Below is a small trained network, with its code and all its weights. Each question gives an input and a target symbol and asks what happens when units are switched off, that is, made to give their printed mean instead of their output.

import numpy as np


def w(rows, s, z=0):
    codes = np.array(rows[::2]) - 128.0
    scale = np.full(codes.shape[1], s)
    scale[-1] = z or s
    return codes * scale


def f(y):
    return y / 2 * (1 + np.tanh(0.7978845608 * (y + 0.044715 * y**3)))


def softmax(a):
    e = np.exp(a - a.max(-1, keepdims=True))
    return e / e.sum(-1, keepdims=True)


def log_softmax(a):
    a = a - a.max(-1, keepdims=True)
    return a - np.log(np.exp(a).sum(-1, keepdims=True))


def net(x, mask):
    ids = ['γδζλμξστω'.index(c) for c in x.split()]
    T = len(ids)
    res = E[ids] + P[:T]
    u = 0
    for l in range(2):
        q, k, v = (res @ M[l].T for M in (Q, K, V))
        z = softmax(np.where(np.tri(T) > 0, q @ k.T / 2**0.5, -1e9)) @ v
        res = res + np.where(mask[u], z, O[l][:, -1]) @ O[l][:, :-1]
        u += 1
        y = f(res @ A[l][:, :-1].T + A[l][:, -1])
        res = res + np.where(mask[u : u + 4], y, B[l][:, -1]) @ B[l][:, :-1]
        u += 4
    return log_softmax(res[-1] @ U[:, :-1].T + U[:, -1])


Q, K, V, O, A, B = {}, {}, {}, {}, {}, {}
E = w([
[101,24,36,210,236],'γ',
[159,2,110,96,104],'δ',
[111,25,241,180,176],'ζ',
[25,83,180,132,206],'λ',
[131,153,132,191,229],'μ',
[85,160,79,6,201],'ξ',
[215,154,230,169,187],'σ',
[237,98,252,122,80],'τ',
[183,177,65,124,88],'ω',
],0.0088)
P = w([
[186,63,69,124,247],'0',
[176,116,74,100,253],'1',
[186,151,105,49,242],'2',
[164,175,104,55,185],'3',
[173,233,139,46,157],'4',
[162,252,128,35,151],'5',
[135,249,125,47,151],'6',
],0.0032)
Q[0] = w([
[85,168,108,238,3],'0.h1',
[49,118,133,148,71],'0.h1',
],0.018)
K[0] = w([
[151,7,67,131,178],'0.h1',
[141,88,121,119,202],'0.h1',
],0.019)
V[0] = w([
[215,121,119,162,39],'0.h1',
[136,120,7,122,106],'0.h1',
],0.012)
O[0] = w([
[218,143,197,1,180,68],'0.h1',
[83,101,53,29,156,5],'0.h1',
],0.0076,0.0027)
A[0] = w([
[2,180,180,83,173,121],'0.n1',
[177,247,70,195,223,174],'0.n2',
[45,198,89,36,148,34],'0.n3',
[86,98,100,162,33,2],'0.n4',
],0.0098,0.0011)
B[0] = w([
[23,173,146,90,166,166],'0.n1',
[161,167,116,96,248,253],'0.n2',
[86,158,186,129,66,190],'0.n3',
[94,91,176,116,94,151],'0.n4',
],0.011,0.0045)
Q[1] = w([
[112,126,137,127,93],'1.h1',
[248,123,144,4,114],'1.h1',
],0.016)
K[1] = w([
[148,136,108,183,137],'1.h1',
[249,172,37,132,57],'1.h1',
],0.016)
V[1] = w([
[139,1,187,127,144],'1.h1',
[82,96,189,85,163],'1.h1',
],0.0085)
O[1] = w([
[253,162,96,214,105,135],'1.h1',
[105,152,110,232,96,251],'1.h1',
],0.0048,0.0036)
A[1] = w([
[157,84,168,69,14,91],'1.n1',
[183,200,3,78,82,190],'1.n2',
[168,95,167,57,140,4],'1.n3',
[169,85,87,133,136,64],'1.n4',
],0.013,0.0032)
B[1] = w([
[164,224,23,202,122,248],'1.n1',
[98,1,197,21,141,226],'1.n2',
[51,200,133,125,29,255],'1.n3',
[241,110,85,70,86,202],'1.n4',
],0.01,0.0033)
U = w([
[94,93,29,155,208,39],'γ',
[114,84,44,139,29,220],'δ',
[86,50,250,235,84,172],'ζ',
[2,117,122,208,128,117],'λ',
[115,179,152,159,222,102],'μ',
[40,188,144,47,104,248],'ξ',
[168,213,244,128,120,112],'σ',
[132,179,197,173,51,1],'τ',
[118,68,170,59,89,42],'ω',
],0.0048,0.0017)

Each question gives the input, a string of symbols that net reads in full, and the target symbol t.
The units are the heads (2 rows each of Q, K, V and O) and the neurons (one row each of A and B). Each row of codes is followed by its name. A weight is (code - 128) times the scale printed after its matrix; where a second scale follows, it is the last column's (O, A, B and U).
mask holds one flag per unit, layer by layer, with each layer's heads first. A switched-off unit (its flag False) gives its mean, the last column of its rows in O or B, instead of its output. The means were averaged over made-up inputs and are rounded, as every weight is.
A unit's drop is (log p(t) with every unit on - log p(t) with that unit switched off) / (log p(t) with every unit on - log p(t) with every unit switched off).
The circuit of an input: a set's keep is (log p(t) with only the set's units on - log p(t) with every unit switched off) / (log p(t) with every unit on - log p(t) with every unit switched off). Starting from all 10 units, units are removed one at a time, each time the one whose removal leaves the highest keep (on an exact tie, the one counted first), for as long as the keep stays at least 0.8.
circuit, biggest first: the units of the circuit, biggest drop first
k most important neurons: the k neurons with the biggest drops, biggest first
top k neurons in layer l: the k neurons of layer l with the biggest drops, biggest first
drop when u is switched off: that unit's drop, to one decimal
input λ σ ω ζ δ ω σ, target ξ: circuit, biggest first => [0.h1, 1.h1, 1.n3]
input ζ λ ξ δ, target δ: circuit, biggest first => [0.n2, 0.n4, 1.n1, 0.h1]
input λ σ ω ω ω ζ, target ξ: circuit, biggest first => [0.h1, 1.h1, 1.n3]
input σ ξ μ δ γ τ ω, target ω: circuit, biggest first => [1.n2, 0.h1]
input δ γ λ ω δ γ λ, target λ: circuit, biggest first => [0.n1, 0.h1, 1.h1]
input μ ξ λ, target λ: circuit, biggest first => [0.h1, 0.n1]
input ζ ω δ, target ξ: circuit, biggest first => [0.h1, 1.n3]
input γ ω ω, target ξ: top neuron in layer 1 => [1.n3]
input δ ξ δ ξ ξ ζ δ, target λ: 2 most important neurons => [0.n1, 1.n4]
input δ ξ ξ δ, target λ: top 2 neurons in layer 0 => [0.n4, 0.n2]
input λ λ ζ, target ζ: drop when 0.h1 is switched off => 0.5
input λ ω σ, target ξ: drop when 0.n2 is switched off => 0.1
input ξ δ λ ω, target ω: drop when 1.n1 is switched off => 0.1
input δ γ ξ, target λ: drop when 0.h1 is switched off => 0.8
input δ ω γ γ γ ω μ, target ξ: most important neuron => [0.n2]
